[[-16  22  71]
 [ 41   7  55]]
->
[71  7]

[[-44 -33  73 -51]
 [ 35 -58  57 -10]
 [-83  40  -8 -51]]
->
[-51  57  40]

[[ 37 -19 -12  38]
 [ -2  -7  32   7]
 [ -2 -45 -35  18]
 [-67  22  10 -52]
 [ 78  93  62  49]]
->
[ 38  32 -45 -67]

[[ -1 -44  61 -60  17]
 [ 93 -30 -69  39 -53]
 [-33 -68   8 -47 -35]]
->
[17 39  8]

[[66 66]
 [66 58]
 [70 55]
 [59 57]
 [81 34]]
->
[66 66]

[[-49 -17 -23  34]
 [-71   0  50 -48]
 [-16 -26 -28  66]]
->
[ 34  50 -26]
---
[[-74  55 -16  -2  -4]
 [-75  52 -34 -13 -12]
 [ 74  20 -62 -26 -10]
 [-45  -9 -44 -46 -32]
 [ 88 -54 -14 -20  -9]]
->
[[-75  52 -34]
 [ 74  20 -62]]

[[ 49 -19  94]
 [ 40  15 -17]
 [ 39 -16 -27]]
->
[[ 40  15 -17]
 [ 39 -16 -27]]

[[-49 -29  41]
 [-89 -11  22]
 [ 23  11   9]]
->
[[-89 -11  22]
 [ 23  11   9]]

[[ 17  -8 -51 -94  96]
 [-23  10  -7 -64  69]
 [-23 -21  20 -41  43]]
->
[[-23  10  -7]
 [-23 -21  20]]

[[-15   0 -23]
 [ 12  94   6]
 [-17 -63  37]]
->
[[ 12  94   6]
 [-17 -63  37]]

[[-19 -15   9]
 [-85 -59  54]
 [ 66  52 -58]]
->
[[-85 -59  54]
 [ 66  52 -58]]

[[ 20 -60  89]
 [-61  57 -39]
 [ 30  45  16]]
->
[[-61  57 -39]
 [ 30  45  16]]
---
[[  8  60  62]
 [-84  63  92]
 [ 81  59  56]
 [-42  52 -17]
 [ 40  44 -92]]
->
[[63 92]
 [59 56]]

[[ 13  14  38  28  -1]
 [-64 -13  31 -23  76]
 [ 47  71  35  34 -37]
 [ 52  39   6  -3  -3]]
->
[[-13  31]
 [ 71  35]]

[[  1  18 -33  51  -6]
 [ -8 -24  75 -43 -12]
 [-17   5  74 -10 -46]]
->
[[-24  75]
 [  5  74]]

[[ -7  -4  21  -3  20]
 [ 27   6 -52  16   1]
 [ 51  17 -93  22 -93]
 [  1  -4   0  -3  -8]
 [  1  -4   0  -3   1]]
->
[[  6 -52]
 [ 17 -93]]

[[  0 -85  97]
 [-42 -71 -81]
 [-29   1  24]]
->
[[-71 -81]
 [  1  24]]

[[  7   8  36 -74]
 [  3 -20 -14  65]
 [  0 -37  47   5]]
->
[[-20 -14]
 [-37  47]]

[[-19  47  24   8  -5]
 [ 26 -94 -12   8  -5]
 [ 46  12  26   8  -5]
 [-56  12 -37   8  -5]
 [-19 -13 -35   8  -5]]
->
[[-94 -12]
 [ 12  26]]
---
[[  0 -42 -60  22   0]
 [ 22 -13 -53  10  91]
 [-37   5  15   0 -58]
 [ 56 -85  26  -9  95]
 [  1  50  -4 -43   0]]
->
[[  0 -42]
 [ 22 -13]
 [-37   5]]

[[-42  37  37  35 -49]
 [-13 -78 -35 -50 -56]
 [ 31  54 -33  76  80]]
->
[[-42  37]
 [-13 -78]
 [ 31  54]]

[[-58  71]
 [-35  92]
 [ 23 -15]
 [ 46  19]
 [ 82  41]]
->
[[-58  71]
 [-35  92]
 [ 23 -15]]

[[  4  -1]
 [ 27 -84]
 [ -7  86]
 [  2  77]]
->
[[  4  -1]
 [ 27 -84]
 [ -7  86]]

[[ 16  14 -17 -15  17]
 [-27 -46  29  55  -7]
 [-19 -45  20  31 -27]
 [  0  89 -53 -91 -21]]
->
[[ 16  14]
 [-27 -46]
 [-19 -45]]

[[-59  55 -11]
 [ -3 -24 -92]
 [-29 -24 -20]]
->
[[-59  55]
 [ -3 -24]
 [-29 -24]]
---
[[  9 -25 -59]
 [ 62 -37 -49]
 [ 81 -39 -68]]
->
[[-25 -59]
 [-37 -49]]

[[ -2  -4  -6   5]
 [-42  20  41 -25]
 [ 50  78  34 -26]]
->
[[-4 -6]
 [20 41]]

[[ 44 -71 -36]
 [ 94 -66  39]]
->
[[-71 -36]
 [-66  39]]

[[ -4 -26 -94]
 [-83  48  14]]
->
[[-26 -94]
 [ 48  14]]

[[  5 -36 -43 -41]
 [  5 -30 -43  -4]
 [  5 -46 -43 -92]
 [  5 -36 -43  -4]]
->
[[-36 -43]
 [-30 -43]]

[[ -4   1   5  -7  -8]
 [  6 -93 -92  35 -90]]
->
[[  1   5]
 [-93 -92]]

[[ 12  12  62 -68 -11]
 [-41 -14 -20  29  66]]
->
[[ 12  62]
 [-14 -20]]

[[ 49 -49 -50  17  16]
 [-47 -85   3 -36  48]]
->
[[-49 -50]
 [-85   3]]
---
[[  2  26  22]
 [ -9 -82   8]
 [ 27 -32 -47]]
->
[  2 -82 -47]

[[-43  25 -18  29 -39]
 [-47  24 -47  25 -42]
 [-65  59 -41  59 -77]
 [-39  25 -35  20 -43]]
->
[-43  24 -41  20]

[[ 76  -2 -27 -72]
 [ 79 -62 -53  67]]
->
[ 76 -62]

[[-10  47 -39   7]
 [ 70 -49  -8  14]
 [  1  -7 -16  -1]
 [-65   2 -10 -25]
 [-12   2 -16   0]]
->
[-10 -49 -16 -25]

[[-9 91]
 [-7 32]]
->
[-9 32]

[[-81 -43  25]
 [ 80  44 -29]
 [ -9  49 -80]
 [ 37  56 -68]
 [-37  39 -79]]
->
[-81  44 -80]

[[24 36]
 [80 51]]
->
[24 51]
